116  97  49  118  63  107
133  86  72  133  42  86
52  142  87  86  154  144
102  119  140  139  96  81
110  101  68  115  69  111
133  40  96  60  77  75
52  185  74  157  113  155
118  83  174  103  103  53
94  154  102  171  75  108
72  118  110  82  148  112
73  164  75  158  94  138
->
73  164  75  158  94  138
72  118  110  82  148  112
94  154  102  171  75  108
118  83  174  103  103  53
52  185  74  157  113  155
133  40  96  60  77  75
110  101  68  115  69  111
102  119  140  139  96  81
52  142  87  86  154  144
133  86  72  133  42  86
116  97  49  118  63  107

147  32
122  113
->
122  113
147  32

68  120  90  65  168  116  94  138  81  97
75  105  110  89  139  97  101  109  89  104
117  103  108  97  51  88  106  90  103  83
84  103  108  69  143  113  81  105  79  47
95  119  163  153  77  84  176  64  98  99
71  99  103  115  135  89  101  102  116  126
101  100  101  92  71  94  104  87  111  83
62  104  109  138  99  84  129  66  130  136
142  94  120  126  171  91  79  130  83  103
->
142  94  120  126  171  91  79  130  83  103
62  104  109  138  99  84  129  66  130  136
101  100  101  92  71  94  104  87  111  83
71  99  103  115  135  89  101  102  116  126
95  119  163  153  77  84  176  64  98  99
84  103  108  69  143  113  81  105  79  47
117  103  108  97  51  88  106  90  103  83
75  105  110  89  139  97  101  109  89  104
68  120  90  65  168  116  94  138  81  97

140  123  32  127  84  124  22  107  92  145
65  177  71  59  63  112  89  55  153  129
99  102  104  95  99  103  92  102  103  96
114  102  46  97  131  23  90  20  101  74
->
114  102  46  97  131  23  90  20  101  74
99  102  104  95  99  103  92  102  103  96
65  177  71  59  63  112  89  55  153  129
140  123  32  127  84  124  22  107  92  145

105  87  128  61
85  111  128  66
145  70  81  124
45  91  54  79
104  112  135  87
77  153  151  113
154  70  81  75
61  145  54  110
112  86  81  33
117  56  54  113
123  64  97  67
57  125  112  116
->
57  125  112  116
123  64  97  67
117  56  54  113
112  86  81  33
61  145  54  110
154  70  81  75
77  153  151  113
104  112  135  87
45  91  54  79
145  70  81  124
85  111  128  66
105  87  128  61

139  106  152  76  157  28  142  89  151  121
158  37  77  62  124  78  136  147  76  101
97  71  54  117  57  180  71  130  56  74
109  116  139  101  123  77  113  82  138  109
73  148  152  132  114  70  106  52  150  121
87  61  66  125  102  32  152  108  58  147
142  59  79  78  102  132  101  138  82  80
135  49  52  86  77  171  83  152  57  67
91  130  138  116  107  102  95  73  138  102
->
91  130  138  116  107  102  95  73  138  102
135  49  52  86  77  171  83  152  57  67
142  59  79  78  102  132  101  138  82  80
87  61  66  125  102  32  152  108  58  147
73  148  152  132  114  70  106  52  150  121
109  116  139  101  123  77  113  82  138  109
97  71  54  117  57  180  71  130  56  74
158  37  77  62  124  78  136  147  76  101
139  106  152  76  157  28  142  89  151  121
---
128  84  111  154  68
110  82  186  81  105
95  133  72  164  66
->
82  186
133  72

90  95  122
141  138  64
71  170  146
->
138  64
170  146

171  87  90  156  177
76  16  173  60  120
149  113  80  140  139
160  25  121  103  129
->
16  173
113  80

146  92  66
17  108  142
141  86  72
->
108  142
86  72

150  105  96
146  93  140
71  101  162
72  103  174
101  91  89
->
93  140
101  162

63  182  151  37  97
124  146  112  89  119
120  77  86  125  111
->
146  112
77  86

55  180  55  104
100  142  24  70
175  49  123  43
->
142  24
49  123

32  74  158  80  136
94  68  72  56  76
36  49  131  96  71
144  132  80  108  143
->
68  72
49  131

52  61  61
103  31  131
87  181  147
->
31  131
181  147
---
144  131  153  88  113  82  129  135  89  131  146  127  122
99  72  132  129  157  141  133  67  126  85  143  132  81
129  161  113  66  79  74  88  142  69  138  119  96  143
83  169  68  58  114  133  54  74  62  119  132  85  148
117  174  83  59  49  64  58  151  63  138  90  68  151
114  101  116  107  91  88  109  126  107  108  104  105  100
->
99  72  132  129  157  141  133  67  126  85  143  132  81
114  101  116  107  91  88  109  126  107  108  104  105  100
144  131  153  88  113  82  129  135  89  131  146  127  122
129  161  113  66  79  74  88  142  69  138  119  96  143
83  169  68  58  114  133  54  74  62  119  132  85  148
117  174  83  59  49  64  58  151  63  138  90  68  151

145  172  134  60  86  135
143  145  133  82  102  141
->
143  145  133  82  102  141
145  172  134  60  86  135

148  105  100  70  116
147  112  99  67  115
63  73  100  136  89
70  150  94  101  82
106  44  89  141  102
108  36  92  139  105
100  53  96  129  103
->
108  36  92  139  105
106  44  89  141  102
100  53  96  129  103
63  73  100  136  89
148  105  100  70  116
147  112  99  67  115
70  150  94  101  82

146  36  144  81  147  121  89  176
166  52  125  66  179  122  85  146
43  118  78  145  34  66  132  114
97  97  119  109  102  105  123  76
130  106  83  77  139  96  88  128
118  123  102  69  120  119  42  78
79  74  45  118  85  14  149  135
87  142  74  104  87  89  93  33
115  62  84  101  119  61  142  137
->
146  36  144  81  147  121  89  176
166  52  125  66  179  122  85  146
115  62  84  101  119  61  142  137
79  74  45  118  85  14  149  135
97  97  119  109  102  105  123  76
130  106  83  77  139  96  88  128
43  118  78  145  34  66  132  114
118  123  102  69  120  119  42  78
87  142  74  104  87  89  93  33

98  120  109  111  85  123  72  142  116  143  65  140
66  151  135  74  116  59  112  91  140  119  107  137
167  62  83  144  123  121  89  172  66  114  114  91
->
167  62  83  144  123  121  89  172  66  114  114  91
98  120  109  111  85  123  72  142  116  143  65  140
66  151  135  74  116  59  112  91  140  119  107  137

125  75  152  86  78  33  146  54  107
54  135  102  114  175  49  152  76  30
154  80  148  178  34  160  160  70  107
51  96  71  130  49  161  33  168  126
139  98  133  39  73  111  87  125  127
->
125  75  152  86  78  33  146  54  107
154  80  148  178  34  160  160  70  107
51  96  71  130  49  161  33  168  126
139  98  133  39  73  111  87  125  127
54  135  102  114  175  49  152  76  30

126  167  102  129
144  56  102  180
48  141  105  143
->
144  56  102  180
48  141  105  143
126  167  102  129
---
90  135  110
105  95  81
80  60  57
87  136  97
139  141  176
87  90  116
->
90  135  110
80  60  57
139  141  176

73  92  125  131  69  106  97  70  69  114
74  175  78  111  84  175  104  109  65  120
103  145  99  80  170  99  170  101  124  34
120  44  138  91  120  32  108  92  137  86
74  113  97  139  49  137  64  93  59  154
->
73  92  125  131  69  106  97  70  69  114
103  145  99  80  170  99  170  101  124  34
74  113  97  139  49  137  64  93  59  154

125  122  158  102  76  67  92  91  81  128  97  122  128  89
152  109  150  69  26  169  41  33  49  155  116  92  118  56
115  62  123  123  56  88  121  122  87  151  152  76  54  86
->
125  122  158  102  76  67  92  91  81  128  97  122  128  89
115  62  123  123  56  88  121  122  87  151  152  76  54  86

108  112  63  107  91  101  96  102
86  81  116  154  92  104  104  108
121  41  87  119  81  89  120  98
57  100  93  88  14  79  106  114
120  110  120  71  127  106  91  108
160  121  105  39  118  113  83  92
->
108  112  63  107  91  101  96  102
121  41  87  119  81  89  120  98
120  110  120  71  127  106  91  108

110  147  142  48  112
115  112  35  160  37
127  108  43  86  82
26  140  63  72  21
67  132  73  143  35
79  148  88  36  114
50  87  171  50  58
->
110  147  142  48  112
127  108  43  86  82
67  132  73  143  35
50  87  171  50  58

89  100  103  100  100  100  105  98  101  98  100  96  99  102  100  108
59  152  100  100  77  27  167  136  94  99  123  152  77  94  62  77
->
89  100  103  100  100  100  105  98  101  98  100  96  99  102  100  108

117  93  81
114  102  134
145  88  98
79  75  81
62  118  84
35  90  125
->
117  93  81
145  88  98
62  118  84
